Here is a tiny trained network, its code and every weight. The questions are about switching its units off for an input and a class, where a switched-off unit gives its printed mean instead of its output.

import numpy as np


def w(rows, s, z=0):
    codes = np.array(rows[::2]) - 128.0
    scale = np.full(codes.shape[1], s)
    scale[-1] = z or s
    return codes * scale


def norm(h):
    return h / np.sqrt((h * h).mean(-1, keepdims=True) + 1e-5)


def f(y):
    return y / 2 * (1 + np.tanh(0.7978845608 * (y + 0.044715 * y**3)))


def log_softmax(a):
    a = a - a.max(-1, keepdims=True)
    return a - np.log(np.exp(a).sum(-1, keepdims=True))


def net(x, mask):
    res = np.array(x, float).reshape(1, 8) / 4 @ E
    u = 0
    for l in range(2):
        y = f(norm(res) @ A[l][:, :-1].T + A[l][:, -1])
        res = res + np.where(mask[u : u + 9], y, B[l][:, -1]) @ B[l][:, :-1]
        u += 9
    return log_softmax(norm(res)[-1] @ U[:, :-1].T + U[:, -1])


A, B = {}, {}
E = w([
[117,157,120,141,117,131,129,122,132,143,148,126],'x0',
[130,117,117,128,128,114,118,122,135,139,139,135],'x1',
[78,137,137,209,237,124,164,130,199,72,131,188],'x2',
[110,111,131,157,114,138,117,105,127,135,122,123],'x3',
[59,181,118,120,189,125,61,133,3,144,80,244],'x4',
[42,62,37,92,170,174,186,154,107,157,141,99],'x5',
[129,139,104,145,110,103,132,159,127,121,117,125],'x6',
[146,108,176,158,131,117,183,167,129,231,105,159],'x7',
],0.012)
A[0] = w([
[117,140,101,147,140,130,66,132,47,137,119,207,39],'0.n0',
[162,151,96,42,56,121,93,97,54,201,59,74,1],'0.n1',
[164,170,209,120,85,120,38,123,125,112,94,167,36],'0.n2',
[57,96,48,72,143,187,149,165,90,176,105,101,36],'0.n3',
[89,159,75,80,101,125,49,82,112,14,157,127,35],'0.n4',
[109,126,94,146,174,152,138,144,111,139,118,74,68],'0.n5',
[132,128,179,133,119,110,168,174,131,254,81,182,25],'0.n6',
[103,155,115,122,159,121,96,137,35,167,99,161,44],'0.n7',
[59,154,137,151,149,106,129,122,179,105,129,183,34],'0.n8',
],0.0095,0.0083)
B[0] = w([
[103,162,165,46,90,153,127,109,209,162,87,138,240],'0.n0',
[88,56,213,199,144,181,74,223,125,67,249,171,253],'0.n1',
[139,116,66,139,132,49,204,52,61,110,154,153,233],'0.n2',
[154,126,82,164,128,50,205,31,80,70,168,152,240],'0.n3',
[211,112,79,165,208,196,80,152,85,202,49,40,239],'0.n4',
[200,145,148,141,137,69,96,62,129,137,139,150,138],'0.n5',
[210,124,65,159,221,211,63,137,97,159,61,5,210],'0.n6',
[102,118,128,56,46,120,135,136,175,114,70,130,235],'0.n7',
[116,102,135,121,157,124,108,172,137,75,157,140,172],'0.n8',
],0.012,0.0054)
A[1] = w([
[105,78,148,170,149,168,86,183,119,107,194,145,30],'1.n0',
[123,2,121,131,163,185,118,128,75,73,113,90,29],'1.n1',
[233,208,192,211,92,40,106,80,111,121,106,165,14],'1.n2',
[100,171,133,84,101,155,76,125,60,101,39,240,13],'1.n3',
[114,144,175,134,142,87,157,143,122,157,92,129,75],'1.n4',
[123,122,176,165,109,122,170,126,208,119,172,95,47],'1.n5',
[81,130,138,210,245,153,126,175,195,51,120,211,1],'1.n6',
[185,121,107,102,53,142,146,97,227,100,100,51,74],'1.n7',
[137,110,141,84,19,141,175,160,227,127,177,89,22],'1.n8',
],0.0082,0.0043)
B[1] = w([
[93,175,220,108,88,96,65,145,145,106,104,122,190],'1.n0',
[178,220,162,175,93,93,138,138,183,151,112,144,242],'1.n1',
[127,59,38,164,137,98,226,38,96,73,166,140,223],'1.n2',
[69,185,161,113,152,87,181,165,254,196,127,108,255],'1.n3',
[97,76,80,145,103,145,111,125,167,141,130,72,124],'1.n4',
[98,171,119,89,130,124,78,97,99,129,82,94,192],'1.n5',
[183,83,210,146,8,163,30,210,17,119,221,151,249],'1.n6',
[51,213,113,85,153,179,149,154,152,223,42,215,234],'1.n7',
[63,152,150,20,156,49,64,133,129,156,90,184,218],'1.n8',
],0.0091,0.0049)
U = w([
[31,171,171,42,116,107,120,147,190,167,68,170,132],'0',
[124,88,213,141,60,140,69,213,91,99,254,144,143],'1',
[129,106,72,154,136,73,235,42,94,79,172,157,249],'2',
[195,132,109,172,215,188,73,158,124,158,49,3,16],'3',
],0.015,0.002)

Each question gives the input, the list of numbers given to net, and the class t.
The units are the neurons (one row each of A and B). Each row of codes is followed by its name. A weight is (code - 128) times the scale printed after its matrix; where a second scale follows, it is the last column's (A, B and U).
mask holds one flag per neuron, layer by layer. A switched-off neuron (its flag False) gives its mean, the last column of its row in B, instead of its output. The means were averaged over made-up inputs and are rounded, as every weight is.
A unit's drop is (log p(t) with every unit on - log p(t) with that unit switched off) / (log p(t) with every unit on - log p(t) with every unit switched off).
The circuit of an input: a set's keep is (log p(t) with only the set's units on - log p(t) with every unit switched off) / (log p(t) with every unit on - log p(t) with every unit switched off). Starting from the 12 units with the biggest drops (on a tie, the unit counted first), units are removed one at a time, each time the one whose removal leaves the highest keep (on an exact tie, the one counted first), for as long as the keep stays at least 0.8.
circuit, biggest first: the units of the circuit, biggest drop first
top k neurons: the k neurons with the biggest drops, biggest first
top k neurons in layer l: the k neurons of layer l with the biggest drops, biggest first
input [-2,5,2,8,-6,-6,6,6], class 0: top 2 neurons : 1.n7, 0.n3
input [-3,6,-4,4,-4,-2,-5,-5], class 3: top neuron : 0.n4
input [3,-7,3,-5,0,-2,5,-3], class 1: top 2 neurons : 1.n6, 0.n6
input [-3,8,4,0,4,-6,-5,-5], class 2: top 3 neurons : 0.n2, 0.n1, 1.n2
input [7,5,7,0,-6,0,-2,-5], class 1: top 2 neurons in layer 1 : 1.n6, 1.n3
input [-2,6,6,-8,3,3,5,-6], class 1: top 2 neurons : 1.n6, 0.n6
input [5,8,4,1,7,-8,4,0], class 2: top 4 neurons : 0.n2, 1.n2, 1.n7, 1.n8
input [8,-5,0,1,-2,-4,1,4], class 2: top 2 neurons : 1.n2, 0.n4
input [3,-6,-6,-8,-4,-6,-3,7], class 3: top 2 neurons : 0.n6, 0.n3
input [6,7,-3,-8,-7,-6,5,-7], class 0: top 2 neurons : 1.n7, 0.n6
input [-4,-1,0,2,0,6,-3,-7], class 3: top 4 neurons : 0.n4, 0.n2, 1.n2, 1.n1
input [1,7,5,6,-4,3,-7,-4], class 1: top 2 neurons in layer 0 : 0.n7, 0.n0
input [-6,0,8,2,-1,-8,-5,-7], class 1: top 4 neurons in layer 0 : 0.n3, 0.n8, 0.n5, 0.n6
input [5,-2,-4,2,-3,-5,-1,2], class 2: circuit, biggest first : 1.n2
input [-3,-3,8,5,7,7,4,-7], class 1: top 3 neurons in layer 0 : 0.n8, 0.n2, 0.n6
input [4,-4,8,-3,5,-7,7,8], class 1: top 2 neurons in layer 0 : 0.n4, 0.n8
input [-8,5,3,-2,1,7,-2,7], class 2: top 2 neurons in layer 0 : 0.n3, 0.n4
input [-8,-3,7,-2,0,-5,6,8], class 3: top 3 neurons in layer 0 : 0.n6, 0.n1, 0.n3
input [7,3,-8,-7,3,7,1,8], class 1: top 2 neurons in layer 0 : 0.n1, 0.n4
input [-5,4,4,-1,-8,8,-6,5], class 0: top neuron in layer 0 : 0.n2
